Below are the code and all the weights of a small trained network. Each question names an input and a class and asks about switching units off, where a switched-off unit gives its printed mean instead of its output.

import numpy as np


def w(rows, s, z=0):
    codes = np.array(rows[::2]) - 128.0
    scale = np.full(codes.shape[1], s)
    scale[-1] = z or s
    return codes * scale


def norm(h):
    return h / np.sqrt((h * h).mean(-1, keepdims=True) + 1e-5)


def f(y):
    return np.maximum(y, 0)


def log_softmax(a):
    a = a - a.max(-1, keepdims=True)
    return a - np.log(np.exp(a).sum(-1, keepdims=True))


def net(x, mask):
    res = np.array(x, float).reshape(1, 6) / 4 @ E
    u = 0
    for l in range(3):
        y = f(norm(res) @ A[l][:, :-1].T + A[l][:, -1])
        res = res + np.where(mask[u : u + 9], y, B[l][:, -1]) @ B[l][:, :-1]
        u += 9
    return log_softmax(norm(res)[-1] @ U[:, :-1].T + U[:, -1])


A, B = {}, {}
E = w([
[136,190,65,126,62,44],'x0',
[76,246,136,126,205,149],'x1',
[126,127,131,131,130,126],'x2',
[63,115,51,175,113,165],'x3',
[81,100,129,99,159,75],'x4',
[117,133,87,6,96,193],'x5',
],0.0019)
A[0] = w([
[179,36,86,123,107,107,2],'L0N0',
[122,201,91,114,221,140,6],'L0N1',
[163,37,72,77,108,119,152],'L0N2',
[98,229,144,91,198,129,246],'L0N3',
[111,98,152,68,132,196,108],'L0N4',
[19,48,87,64,223,19,1],'L0N5',
[234,191,90,183,80,254,43],'L0N6',
[252,201,131,250,87,231,128],'L0N7',
[229,188,113,134,80,229,87],'L0N8',
],0.0028,0.0027)
B[0] = w([
[143,102,177,150,18,176,139],'L0N0',
[79,186,188,166,39,191,142],'L0N1',
[125,172,192,170,100,141,196],'L0N2',
[164,90,182,167,25,130,255],'L0N3',
[169,135,130,173,160,89,163],'L0N4',
[4,58,213,56,146,36,148],'L0N5',
[10,68,158,63,161,41,157],'L0N6',
[45,64,147,72,175,23,201],'L0N7',
[61,88,140,90,155,52,160],'L0N8',
],0.0038,0.0029)
A[1] = w([
[79,102,76,120,116,164,129],'L1N0',
[72,105,65,186,127,131,102],'L1N1',
[84,113,61,159,135,161,55],'L1N2',
[149,121,112,195,180,106,4],'L1N3',
[150,101,140,147,197,190,28],'L1N4',
[135,133,91,1,105,197,125],'L1N5',
[106,204,133,125,178,146,66],'L1N6',
[94,197,155,122,169,124,124],'L1N7',
[173,146,141,121,105,89,129],'L1N8',
],0.0062,0.003)
B[1] = w([
[172,150,178,101,134,110,222],'L1N0',
[182,160,183,76,147,139,254],'L1N1',
[170,160,170,84,133,122,169],'L1N2',
[142,142,142,214,174,83,156],'L1N3',
[122,124,22,99,150,161,157],'L1N4',
[126,120,154,254,179,70,255],'L1N5',
[99,90,167,147,52,179,146],'L1N6',
[112,76,133,127,75,166,202],'L1N7',
[131,149,124,97,155,173,231],'L1N8',
],0.006,0.002)
A[2] = w([
[141,93,140,166,36,170,34],'L2N0',
[110,255,40,129,63,62,198],'L2N1',
[203,22,128,123,96,95,131],'L2N2',
[193,141,170,181,148,131,118],'L2N3',
[200,165,178,82,153,155,31],'L2N4',
[131,84,134,24,60,183,168],'L2N5',
[69,68,160,128,220,221,255],'L2N6',
[94,99,194,112,112,83,148],'L2N7',
[50,184,124,128,138,150,108],'L2N8',
],0.0039,0.0016)
B[2] = w([
[78,176,91,138,103,196,159],'L2N0',
[181,2,79,115,160,194,191],'L2N1',
[62,195,161,139,91,206,209],'L2N2',
[99,175,74,120,167,137,213],'L2N3',
[132,179,94,88,147,134,162],'L2N4',
[125,149,106,213,159,101,181],'L2N5',
[191,125,40,94,67,57,229],'L2N6',
[82,147,69,101,164,169,254],'L2N7',
[147,109,163,128,83,139,143],'L2N8',
],0.0043,0.0034)
U = w([
[85,134,174,179,16,219,132],'0',
[143,134,141,254,209,60,107],'1',
[48,52,154,50,129,67,99],'2',
[240,51,16,93,120,147,99],'3',
[192,228,181,39,169,147,82],'4',
[93,155,87,118,145,141,253],'5',
],0.0087,0.0038)

Each question gives the input, the list of numbers given to net, and the class t.
The units are the neurons (one row each of A and B). Each row of codes is followed by its name. A weight is (code - 128) times the scale printed after its matrix; where a second scale follows, it is the last column's (A, B and U).
mask holds one flag per neuron, layer by layer. A switched-off neuron (its flag False) gives its mean, the last column of its row in B, instead of its output. The means were averaged over made-up inputs and are rounded, as every weight is.
A unit's drop is (log p(t) with every unit on - log p(t) with that unit switched off) / (log p(t) with every unit on - log p(t) with every unit switched off).
The circuit of an input: a set's keep is (log p(t) with only the set's units on - log p(t) with every unit switched off) / (log p(t) with every unit on - log p(t) with every unit switched off). Starting from the 12 units with the biggest drops (on a tie, the unit counted first), units are removed one at a time, each time the one whose removal leaves the highest keep (on an exact tie, the one counted first), for as long as the keep stays at least 0.8.
circuit, biggest first: the units of the circuit, biggest drop first
most important unit: the unit with the biggest drop
k most important neurons: the k neurons with the biggest drops, biggest first
top k neurons in layer l: the k neurons of layer l with the biggest drops, biggest first
input [-1,5,3,-2,-4,4], class 0: most important unit	L0N1
input [3,7,-3,6,-6,-4], class 0: circuit, biggest first	(L1N7, L1N6)
input [5,0,-3,7,-1,-3], class 4: circuit, biggest first	(L1N1, L1N2)
input [1,-2,-3,-5,-7,6], class 2: circuit, biggest first	(L0N8, L0N6)
input [7,7,2,-3,-1,-1], class 0: circuit, biggest first	(L1N7, L1N6)
input [0,-7,0,-5,7,-1], class 0: circuit, biggest first	(L2N2, L0N7)
input [-6,-7,-3,-8,-7,-3], class 4: 3 most important neurons	(L0N3, L2N2, L1N7)
input [4,-6,-2,8,2,6], class 4: 4 most important neurons	(L1N0, L0N3, L1N1, L1N2)
input [-2,-8,3,-7,-1,-8], class 0: circuit, biggest first	(L2N2, L1N5)
input [-5,6,-1,6,8,4], class 2: 2 most important neurons	(L0N5, L2N6)
input [-8,-1,2,5,7,-6], class 3: circuit, biggest first	(L2N6, L1N5)
input [8,8,-4,3,-1,8], class 0: circuit, biggest first	(L1N6, L1N7, L2N8)
input [7,-5,-6,2,5,-2], class 3: 3 most important neurons	(L2N1, L0N3, L1N7)
input [1,-2,-3,-7,-7,0], class 2: circuit, biggest first	(L0N7, L0N8)
input [-8,4,-7,-1,1,6], class 3: most important neuron	(L1N4)
input [-4,-1,5,-7,8,8], class 1: 2 most important neurons	(L1N5, L0N7)
input [7,3,-7,8,-2,5], class 4: circuit, biggest first	(L1N0, L1N1)
input [-7,1,2,-2,6,-5], class 3: top 2 neurons in layer 1	(L1N4, L1N5)
input [5,7,-5,3,2,8], class 1: 2 most important neurons	(L1N5, L0N2)
input [-8,5,-8,-5,4,-4], class 3: 2 most important neurons	(L2N6, L1N4)
input [8,3,2,1,-4,5], class 3: circuit, biggest first	(L2N1)
